[-13.3   2.2  -3.7   1.4 -53.7] ==> -13.3
[  9.0   6.9   1.8 -14.9  50.6   8.0   8.3] ==> 9.0
[ 42.3  12.0 -21.4 -35.7 -17.5  29.2  -3.8] ==> 42.3
[-27.7 -16.2 -29.9 -32.3  -5.5 -53.6] ==> -27.7
[-55.0  41.5  -8.7  -4.9   8.4] ==> -55.0
[ 12.5 -14.1   0.8  -8.7 -48.2 -52.3] ==> 12.5
[ 30.4   5.0  25.7  -9.8  13.9   0.9 -49.3] ==> 30.4
[27.1 14.8 14.4  9.6 39.6  4.3 21.1] ==> 27.1
[ 43.6  13.3 -45.4   4.4] ==> 43.6
---
[[ 39.5  -2.5  17.0  19.2   7.4 -13.8]
 [ 15.3 -23.8  -3.4  37.4  11.2   2.2]
 [-24.3  -5.1 -15.0   6.9  51.6 -24.2]]
-13.8

[[-15.7 -28.4   1.9  22.0  22.2   6.6]
 [-24.3 -46.4   1.3   9.1  11.8  10.9]]
6.6

[[-34.3  26.3  -0.9 -40.5 -17.6  23.2 -20.9]
 [-21.6 -38.5 -10.8  37.7 -42.9  30.6 -36.5]]
-20.9

[-40.4  41.2  -2.4 -23.0 -20.9   1.6   9.0]
9.0

[ 36.4 -43.6  14.6  13.1  -8.5]
-8.5

[-1.2 25.4 12.4 50.2]
50.2
---
[[-15.4 -35.8 -39.9  13.8   1.9 -11.6]
 [-22.3   5.4   2.3   8.8  11.9  -1.1]
 [  6.8  18.8 -19.1  -6.3  -8.6  -0.8]] result: -0.8

[[ -1.8  26.3  20.8  -7.2  -0.8   1.3]
 [ -4.1  43.2  36.6 -10.5  -0.8  -5.1]
 [ -7.5  26.3  36.6  -0.6   2.2  -6.4]] result: -6.4

[[-45.8  30.3 -11.7  22.2]
 [ -1.5  28.2 -40.7   1.3]
 [  1.9  44.6   2.3 -22.0]] result: -22.0

[[-20.8 -50.6 -10.0  38.3   3.7]
 [-33.8 -27.1  -5.5  47.1   9.8]
 [-37.2 -36.7  -4.2  35.7   9.6]] result: 9.6

[[-18.5  20.7  -5.6  15.0  38.0  31.1 -12.3]
 [-42.2  36.4  -8.0   5.9  27.3  22.7   0.6]
 [ 23.6 -53.1 -12.6  19.8  27.1   2.4 -17.7]] result: -17.7

[[ -1.3  12.3  10.4  28.7   3.6]
 [-28.4  16.4  18.2  39.3  -6.9]
 [ -1.4  18.8  -9.6  26.8  27.6]] result: 27.6
---
[[19.5, 2.4, -5.7, -1.8, 16.8, -47.1, -38.3],
 [-1.0, 6.0, -26.1, -9.5, -31.7, 18.5, -0.8]] gives -1.0

[[18.1, -25.7, -17.1, -31.3, -15.8],
 [-7.5, 16.4, -42.3, -13.2, -1.1],
 [-13.2, 23.6, -36.9, -5.8, 3.4]] gives -7.5

[[-2.6, -3.9, -0.1, -6.5],
 [18.2, -16.5, -46.7, -30.6],
 [-2.0, 10.8, 10.4, -12.9]] gives 18.2

[[8.5, 6.9, 11.4, -32.4, 41.0],
 [12.5, 5.5, 9.9, -33.8, 36.4],
 [-20.7, 11.0, -11.1, -8.8, -30.6]] gives 12.5

[[9.6, 19.6, -2.5, 42.2, -18.6],
 [-4.2, 5.3, 5.6, 31.1, -14.1],
 [15.5, 16.3, -5.7, 24.8, -16.9]] gives -4.2

[[3.4, -25.3, -12.6, -2.4, 9.5],
 [0.7, -18.9, -49.9, 6.5, -8.2]] gives 0.7
---
[ 50.3 -11.2 -31.5  18.0 -17.2] >> 50.3, -17.2

[-19.3  28.3 -39.8  37.1 -22.3] >> -19.3, -22.3

[[ 36.5  -9.8  22.9 -14.8  49.6]
 [ -1.8  12.1 -50.5  -9.1   2.1]] >> 36.5, 2.1

[ 2.5 34.8 37.9 46.3] >> 2.5, 46.3

[[ 24.4  16.8   8.5   2.4 -10.4  20.0  20.4]
 [-10.2  -8.6  10.0  11.5  46.6 -17.0 -46.6]
 [ -8.4  -6.0  17.7   9.5  27.9  -2.1 -32.1]] >> 24.4, -32.1

[-31.8  49.7  31.5 -34.1 -43.3  45.7 -45.2] >> -31.8, -45.2

[-47.6  33.9   4.9   1.2  24.1  -4.8] >> -47.6, -4.8
---
((-16.39, 4.65, 6.49, 6.76, 5.71, -1.30), (13.37, -18.06, 0.85, 0.54, 20.04, -18.64), (16.67, 13.98, -6.97, 2.40, 13.41, 14.25)) | 13.98
(0.09, -0.16, 0.00, -0.11) | -0.16
(0.011, 0.167, -0.175, 0.093, -0.113) | 0.167
(1.3, 16.7, 13.8, -11.1, -0.2) | 16.7
(1.52, 0.61, -1.93, -1.51, 1.39, -1.53) | 0.61
((-0.151, -0.171, 0.173, -0.151), (-0.055, -0.069, -0.187, -0.055)) | -0.069
((-0.102, 0.142, -0.214, -0.043, -0.025), (-0.059, -0.022, -0.107, -0.048, -0.085)) | -0.022
((55.7, 9.8, -165.4, -3.9), (-86.4, 190.2, -74.6, 180.8), (-64.0, -76.2, 133.0, -28.4)) | -76.2
((-0.08, 0.02, 0.05, -0.11, -0.08, 0.02, -0.08), (0.11, -0.16, -0.08, -0.02, 0.20, -0.10, 0.07)) | -0.16
---
[[555 434 611 585 581 842 393]
 [555 108 533 585 581  26 596]
 [555 434 734 683 581 723 393]]	611

[[6234 5761 5184 6416 5563 5469 5738]
 [6081 5734 5398 6220 5597 5561 5755]
 [6715 5453 7965 7918 3015 6157 8488]]	5184

[[361 532 665 144]
 [447 550 554 150]
 [253 258 776 309]]	665

[[4228 3977 4533 6270 4657 3719 5217]
 [3730 6932 4821 4711 3712 4362 6880]
 [4875 8293 4985 4653 2932 4206 7058]]	4533

[[5010 5016 6370 4465 3454 3524 3726]
 [3159 4612 9309 5851 4424 8567 4136]
 [3126 4006 3907 5256 4513 4821 5037]]	6370

[[629 907 553 180 671 638]
 [538 720 862 323 701 709]
 [675 499 713 365 638 779]]	553
---
 0.176   0.121   0.118   0.064  -0.124 yields 0.176, -0.124

 -37.0   164.3    76.7   150.1   113.7  -110.5    32.5 yields -37.0, 32.5

  4.975    1.785   15.056   -0.051   -5.808  -10.986 yields 4.975, -10.986

-0.3  -1.7  -0.9   1.3 yields -0.3, 1.3

-151.20    32.66    20.83   -77.53   165.47  -105.83 yields -151.20, -105.83

 -7.022  -18.847   -9.182   12.148    2.558 yields -7.022, 2.558

  80.461    69.680   130.197   109.288   115.330   -60.636
 107.955    71.166   213.389   165.348   175.868  -177.617
  76.220    19.892    46.392    -9.315   129.902   -17.208
yields 80.461, -17.208

 0.082  -0.123   0.154   0.041   0.041
 0.043  -0.128   0.206   0.059   0.004
-0.121  -0.193  -0.091  -0.126  -0.138
yields 0.082, -0.138

 -56.93    98.28    66.60    79.33    38.14
 -21.36   -74.48   -34.37   139.08    93.25
-144.97    26.84  -106.58  -127.88  -197.91
yields -56.93, -197.91

-1.5   0.9   1.2  -0.1  -0.7 yields -1.5, -0.7
---
[-623  347  576 -586  -86  943 -461] value 943
[148  89  20 146  34 243] value 34
[0 4 8 8] value 8
[2 4 1 7 3 7] value 3
[ 574  603 -408  426 -928] value 426
[10 62 42 83] value 42
---
[-600, -305, -630, 45, 525] --> 525
[-762, 665, 685, -563, 307] --> 307
[515, 113, 770, 559, 168] --> 168
[-941, 787, -551, 594, -530] --> -530
[4395, 8295, 5826, 1361, 9946] --> 9946
[5, 3, 7, 4, 2] --> 2
[144, 803, 375, 713, 509] --> 509
---
[-42.0 -23.7 -11.8  12.5] result: -11.8
[ 28.7  34.2  54.6  -4.2  13.9  21.0 -20.2] result: 21.0
[  3.9  52.4 -22.5  34.6] result: -22.5
[-36.7  -2.3  19.1 -48.5] result: 19.1
[ 39.7 -10.5  -4.9  21.0  34.1   2.2 -16.5] result: 2.2
[-53.1  13.6 -16.2  -9.5  23.5  41.3] result: 23.5
[  7.8  49.4  20.8 -30.3 -34.5   1.6] result: -34.5
---
[[29 25 33 39 64 49]
 [21 25 34 32 44 39]
 [35 53 69 85 80 96]] ans = 49

[[ 68  62  88 205 113  64]
 [ 69  67  69  74 161 169]] ans = 64

[[ 13  87  90  81]
 [225 101 119 124]
 [ 33 106  79  89]] ans = 81

[ 32  -6  29  19   6 -47] ans = -47

[[699 874 785 306 103 604 156]
 [690 921 855 246  20 662  77]
 [594 781 758 273 107 622 147]] ans = 156

[[366 246 633 594]
 [502 842  69 616]] ans = 594
---
[-34 -36 -21  32  -6] yields -34, -6

[1 3 8 6 3 3 5] yields 1, 5

[235 134  81 158 188 135  52] yields 235, 52

[4 2 2 7 4 4 4] yields 4, 4

[[-37   1 -34 -22 -10]
 [-47  -5  36 -50  18]
 [-26   5 -44  32 -38]] yields -37, -38

[12 75 35 17  6 40 79] yields 12, 79

[ 42  37  26 -45] yields 42, -45

[[175 156  85 235  68 177  90]
 [105  70 140 225 113 159 155]
 [ 94  45 178 181 100 196 140]] yields 175, 140
